Below are the code and all the weights of a small trained network. Each question names an input and a class and asks about switching units off, where a switched-off unit gives its printed mean instead of its output.

import numpy as np


def w(rows, s, z=0):
    codes = np.array(rows[::2]) - 128.0
    scale = np.full(codes.shape[1], s)
    scale[-1] = z or s
    return codes * scale


def norm(h):
    return h / np.sqrt((h * h).mean(-1, keepdims=True) + 1e-5)


def f(y):
    return y / 2 * (1 + np.tanh(0.7978845608 * (y + 0.044715 * y**3)))


def log_softmax(a):
    a = a - a.max(-1, keepdims=True)
    return a - np.log(np.exp(a).sum(-1, keepdims=True))


def net(x, mask):
    res = np.array(x, float).reshape(1, 7) / 4 @ E
    u = 0
    for l in range(4):
        y = f(norm(res) @ A[l][:, :-1].T + A[l][:, -1])
        res = res + np.where(mask[u : u + 4], y, B[l][:, -1]) @ B[l][:, :-1]
        u += 4
    return log_softmax(norm(res)[-1] @ U[:, :-1].T + U[:, -1])


A, B = {}, {}
E = w([
[54,61,83,39,98,162,98,128],'x0',
[52,105,174,54,132,139,36,168],'x1',
[101,207,82,24,82,148,130,102],'x2',
[160,161,101,127,63,87,63,241],'x3',
[96,159,185,66,175,77,162,144],'x4',
[166,250,132,155,50,202,132,19],'x5',
[157,148,13,61,20,112,147,141],'x6',
],0.011)
A[0] = w([
[135,88,114,99,122,58,128,177,63],'L0N1',
[183,200,114,108,72,103,246,95,164],'L0N2',
[154,188,121,112,124,33,85,220,127],'L0N3',
[31,92,98,166,121,204,209,141,255],'L0N4',
],0.012,0.0037)
B[0] = w([
[106,134,48,97,121,144,164,175,185],'L0N1',
[88,253,88,95,114,151,140,48,255],'L0N2',
[8,150,29,165,145,134,97,191,225],'L0N3',
[187,93,91,95,109,67,64,14,201],'L0N4',
],0.012,0.008)
A[1] = w([
[129,216,174,198,70,217,8,124,142],'L1N1',
[158,89,132,217,207,62,150,148,91],'L1N2',
[148,47,82,181,181,52,60,165,2],'L1N3',
[185,114,209,216,203,83,182,84,75],'L1N4',
],0.012,0.0056)
B[1] = w([
[191,155,138,125,6,35,148,130,254],'L1N1',
[48,210,229,167,138,175,171,75,184],'L1N2',
[36,88,118,68,56,76,108,161,196],'L1N3',
[156,55,136,114,182,66,181,127,193],'L1N4',
],0.016,0.0087)
A[2] = w([
[101,101,144,90,183,84,184,160,189],'L2N1',
[52,105,202,8,152,63,188,76,255],'L2N2',
[118,107,112,129,153,90,40,242,73],'L2N3',
[140,123,163,100,194,72,32,173,68],'L2N4',
],0.013,0.0075)
B[2] = w([
[84,118,146,105,115,217,208,150,177],'L2N1',
[148,158,158,246,170,227,55,148,253],'L2N2',
[14,125,57,59,106,36,136,174,166],'L2N3',
[3,210,156,138,126,5,129,75,139],'L2N4',
],0.013,0.017)
A[3] = w([
[119,227,64,110,202,152,182,89,49],'L3N1',
[108,33,82,108,103,175,148,158,83],'L3N2',
[91,247,156,51,76,83,164,48,191],'L3N3',
[83,73,142,155,42,158,126,109,254],'L3N4',
],0.012,0.0061)
B[3] = w([
[11,235,61,102,35,191,92,31,167],'L3N1',
[200,224,203,32,86,196,58,132,150],'L3N2',
[164,211,62,206,19,201,134,45,251],'L3N3',
[233,210,163,45,83,160,58,145,212],'L3N4',
],0.012,0.013)
U = w([
[181,18,80,92,139,121,73,78,60],'0',
[150,209,43,107,27,142,154,59,206],'1',
[165,168,173,168,102,128,151,233,138],'2',
[158,15,134,68,212,28,166,230,11],'3',
[203,128,201,195,90,12,176,123,30],'4',
[4,108,40,61,108,57,131,224,177],'5',
[92,135,197,180,243,195,115,109,185],'6',
[162,45,73,143,213,44,136,76,48],'7',
],0.017,0.012)

Each question gives the input, the list of numbers given to net, and the class t.
The units are the neurons (one row each of A and B). Each row of codes is followed by its name. A weight is (code - 128) times the scale printed after its matrix; where a second scale follows, it is the last column's (A, B and U).
mask holds one flag per neuron, layer by layer. A switched-off neuron (its flag False) gives its mean, the last column of its row in B, instead of its output. The means were averaged over made-up inputs and are rounded, as every weight is.
A unit's drop is (log p(t) with every unit on - log p(t) with that unit switched off) / (log p(t) with every unit on - log p(t) with every unit switched off).
The circuit of an input: a set's keep is (log p(t) with only the set's units on - log p(t) with every unit switched off) / (log p(t) with every unit on - log p(t) with every unit switched off). Starting from the 12 units with the biggest drops (on a tie, the unit counted first), units are removed one at a time, each time the one whose removal leaves the highest keep (on an exact tie, the one counted first), for as long as the keep stays at least 0.8.
units of the circuit, in order: the units of the circuit, biggest drop first
top k neurons: the k neurons with the biggest drops, biggest first
top k neurons in layer l: the k neurons of layer l with the biggest drops, biggest first
drop when u is switched off: that unit's drop, to one decimal
input [7,-1,2,-2,-3,-8,0], class 5: units of the circuit, in order : (L3N3)
input [5,4,-4,-7,2,0,1], class 6: top 2 neurons : (L2N2, L1N1)
input [7,-5,-5,-4,1,-1,4], class 0: top 3 neurons : (L0N4, L3N3, L1N1)
input [0,-3,6,1,-6,-8,-7], class 2: top 3 neurons : (L1N3, L1N2, L3N4)
input [-4,1,-7,4,4,7,-7], class 4: top 2 neurons : (L1N1, L1N4)
input [6,2,2,0,-3,-4,0], class 5: top 2 neurons : (L0N2, L3N3)
input [-6,6,-1,1,-1,4,-7], class 4: top 2 neurons in layer 1 : (L1N1, L1N4)
input [3,-7,-2,-2,1,2,-4], class 6: top 2 neurons : (L0N3, L1N4)
input [4,1,-7,4,7,-1,-6], class 6: top 3 neurons : (L1N2, L2N2, L1N1)
input [-7,-2,-8,5,-8,-2,0], class 2: top 2 neurons : (L1N2, L0N2)
input [-2,-5,-2,-1,-2,-3,1], class 6: top 2 neurons : (L0N3, L1N4)
input [1,-5,-4,-5,-8,6,-7], class 4: top 2 neurons in layer 1 : (L1N4, L1N1)
input [-8,-3,-6,-1,-2,4,-6], class 4: drop when L1N1 is switched off : 0.6
input [-3,-5,3,-5,7,-7,1], class 6: units of the circuit, in order : (L2N2)
input [5,-3,8,-2,-7,-5,-4], class 0: drop when L3N3 is switched off : 0.2
input [-1,-6,-2,3,7,-6,0], class 5: drop when L0N3 is switched off : 0.6
input [-8,-7,-6,-8,8,1,-2], class 6: drop when L1N4 is switched off : 0.0
